Below is a small trained network, with its code and all its weights. Each question gives an input and a class and asks what happens when units are switched off, that is, made to give their printed mean instead of their output.

import numpy as np


def w(rows, s, z=0):
    codes = np.array(rows[::2]) - 128.0
    scale = np.full(codes.shape[1], s)
    scale[-1] = z or s
    return codes * scale


def norm(h):
    return h / np.sqrt((h * h).mean(-1, keepdims=True) + 1e-5)


def f(y):
    return y / 2 * (1 + np.tanh(0.7978845608 * (y + 0.044715 * y**3)))


def log_softmax(a):
    a = a - a.max(-1, keepdims=True)
    return a - np.log(np.exp(a).sum(-1, keepdims=True))


def net(x, mask):
    res = np.array(x, float).reshape(1, 6) / 4 @ E
    u = 0
    for l in range(3):
        y = f(norm(res) @ A[l][:, :-1].T + A[l][:, -1])
        res = res + np.where(mask[u : u + 9], y, B[l][:, -1]) @ B[l][:, :-1]
        u += 9
    return log_softmax(norm(res)[-1] @ U[:, :-1].T + U[:, -1])


A, B = {}, {}
E = w([
[91,182,73,107,162,90,130,34,60,127,118,124],'x0',
[117,126,206,137,150,2,18,178,92,183,86,162],'x1',
[212,36,159,199,82,166,112,97,40,218,121,127],'x2',
[111,106,121,169,237,105,188,134,99,82,76,178],'x3',
[104,119,222,118,145,217,166,101,92,156,153,231],'x4',
[157,122,117,127,177,78,151,122,110,225,158,138],'x5',
],0.007)
A[0] = w([
[165,70,145,137,133,95,156,228,109,131,72,131,2],'L0N0',
[182,238,169,98,68,233,96,194,139,91,157,134,183],'L0N1',
[72,201,173,101,254,74,134,115,171,180,181,174,31],'L0N2',
[80,222,137,190,134,99,128,74,26,160,88,158,125],'L0N3',
[152,78,111,139,71,244,39,154,138,58,81,139,107],'L0N4',
[188,134,43,59,72,45,72,12,155,221,180,97,95],'L0N5',
[159,178,6,126,44,71,98,96,235,89,127,55,93],'L0N6',
[45,100,53,102,142,159,156,12,169,23,126,167,75],'L0N7',
[138,178,52,102,2,156,125,186,118,122,160,142,64],'L0N8',
],0.0063,0.0023)
B[0] = w([
[132,33,141,132,137,75,172,163,99,121,162,134,167],'L0N0',
[88,97,138,160,94,162,50,154,52,164,225,197,220],'L0N1',
[200,107,77,49,151,159,66,84,166,100,119,94,207],'L0N2',
[167,139,149,17,160,136,147,178,112,107,176,118,212],'L0N3',
[80,103,40,75,115,121,73,89,228,132,67,164,204],'L0N4',
[233,109,85,201,88,102,236,173,162,189,87,147,248],'L0N5',
[172,2,129,76,247,83,206,7,171,130,129,123,253],'L0N6',
[39,155,172,159,207,123,172,84,99,109,178,112,249],'L0N7',
[153,175,161,197,140,127,90,131,163,145,196,86,174],'L0N8',
],0.0072,0.0049)
A[1] = w([
[179,157,107,151,207,2,136,226,192,130,66,171,58],'L1N0',
[195,86,155,135,6,198,102,108,132,136,62,68,2],'L1N1',
[168,113,172,214,54,57,115,202,107,175,102,138,126],'L1N2',
[102,151,112,137,10,130,46,180,220,131,187,218,94],'L1N3',
[133,43,174,123,107,112,123,131,116,114,75,95,135],'L1N4',
[139,71,170,112,154,120,148,111,135,99,206,139,123],'L1N5',
[177,146,102,116,138,158,140,91,123,200,163,161,111],'L1N6',
[126,104,210,165,146,199,107,130,118,75,61,231,75],'L1N7',
[141,126,99,110,79,208,48,139,161,158,148,183,72],'L1N8',
],0.0077,0.002)
B[1] = w([
[207,33,83,175,135,133,106,50,175,156,20,134,255],'L1N0',
[60,203,207,31,140,164,128,61,231,80,57,62,176],'L1N1',
[86,184,73,164,142,84,228,103,88,28,148,240,234],'L1N2',
[95,134,92,85,77,229,99,214,46,89,159,157,198],'L1N3',
[168,77,76,185,67,106,149,130,172,158,214,102,174],'L1N4',
[30,147,86,168,152,100,27,31,187,60,140,133,206],'L1N5',
[101,134,198,139,94,62,85,115,210,227,2,53,196],'L1N6',
[166,88,36,171,175,133,147,117,212,119,131,95,182],'L1N7',
[77,53,177,86,133,167,171,194,158,144,139,132,182],'L1N8',
],0.0067,0.0066)
A[2] = w([
[131,103,128,95,155,138,158,96,148,115,134,109,204],'L2N0',
[78,167,141,104,186,157,189,66,161,145,155,132,80],'L2N1',
[119,118,162,122,144,144,146,128,195,183,115,197,217],'L2N2',
[101,153,118,127,167,90,149,82,111,79,117,121,76],'L2N3',
[149,175,163,138,67,176,197,187,84,177,108,113,3],'L2N4',
[181,150,150,117,181,105,179,109,138,118,55,123,64],'L2N5',
[151,133,89,144,163,139,203,151,49,107,104,154,219],'L2N6',
[104,42,113,135,154,153,58,123,102,83,43,92,199],'L2N7',
[189,102,115,88,146,2,97,165,91,135,151,133,241],'L2N8',
],0.009,0.0013)
B[2] = w([
[155,126,23,156,183,101,77,97,71,136,92,108,223],'L2N0',
[139,157,144,186,156,50,64,196,154,116,138,85,255],'L2N1',
[173,88,82,89,82,147,176,87,111,95,122,75,215],'L2N2',
[124,157,130,233,128,254,67,144,139,137,162,55,214],'L2N3',
[79,233,104,128,71,115,190,68,161,120,36,150,151],'L2N4',
[144,169,112,103,49,231,107,172,212,113,100,142,242],'L2N5',
[26,157,47,141,168,96,175,127,97,80,192,178,190],'L2N6',
[214,151,149,128,50,106,137,112,115,199,152,79,239],'L2N7',
[177,70,225,129,134,96,145,168,107,139,126,97,244],'L2N8',
],0.0079,0.006)
U = w([
[216,55,111,156,126,86,156,58,178,167,70,82,203],'0',
[158,181,129,135,146,151,74,168,99,110,110,122,4],'1',
[151,152,245,51,181,107,90,167,26,156,138,115,85],'2',
[38,201,83,202,223,131,73,77,143,63,195,64,149],'3',
[80,238,143,109,45,157,201,98,117,156,62,156,104],'4',
[64,63,143,77,52,250,109,164,148,115,194,164,143],'5',
[127,84,129,202,133,46,177,186,55,85,156,218,96],'6',
],0.013,0.0042)

Each question gives the input, the list of numbers given to net, and the class t.
The units are the neurons (one row each of A and B). Each row of codes is followed by its name. A weight is (code - 128) times the scale printed after its matrix; where a second scale follows, it is the last column's (A, B and U).
mask holds one flag per neuron, layer by layer. A switched-off neuron (its flag False) gives its mean, the last column of its row in B, instead of its output. The means were averaged over made-up inputs and are rounded, as every weight is.
A unit's drop is (log p(t) with every unit on - log p(t) with that unit switched off) / (log p(t) with every unit on - log p(t) with every unit switched off).
unit that matters most: the unit with the biggest drop
top k neurons: the k neurons with the biggest drops, biggest first
top k neurons in layer l: the k neurons of layer l with the biggest drops, biggest first
drop of u: that unit's drop, to one decimal
input [-8,-7,0,6,2,4], class 3: unit that matters most => L1N0
input [-6,3,3,5,-6,6], class 6: top 2 neurons => [L1N2 L0N6]
input [3,5,7,2,0,4], class 6: top 3 neurons => [L1N2 L0N6 L2N6]
input [4,6,8,4,-7,-7], class 6: top 3 neurons in layer 1 => [L1N2 L1N6 L1N5]
input [4,-5,6,0,5,-4], class 3: top 3 neurons => [L0N5 L1N0 L0N7]
input [5,0,2,-3,2,4], class 4: top 2 neurons in layer 2 => [L2N4 L2N5]
input [7,8,-7,3,-1,-3], class 0: top 3 neurons => [L1N0 L0N1 L1N2]
input [4,6,6,-5,8,-5], class 5: top 2 neurons => [L0N6 L0N5]
input [8,7,-2,4,5,7], class 2: top 3 neurons => [L0N3 L0N5 L0N6]
input [8,8,-8,8,-1,-2], class 1: top 2 neurons => [L1N2 L1N0]
input [-4,-8,3,-5,-2,-5], class 5: top 3 neurons => [L0N1 L0N4 L1N3]
input [7,0,1,-3,8,-1], class 3: top 2 neurons in layer 1 => [L1N5 L1N3]
input [2,1,1,-4,1,-2], class 4: top 2 neurons => [L0N5 L2N4]
input [-1,-2,-2,-5,2,-1], class 5: unit that matters most => L0N1
input [-6,1,3,8,-5,7], class 6: top 2 neurons => [L1N2 L0N6]
input [3,-5,8,-3,3,0], class 4: drop of L2N4 => 0.1
input [-5,6,5,4,6,-1], class 6: drop of L0N6 => 0.4
input [7,-4,2,-4,3,4], class 4: drop of L2N4 => 0.1
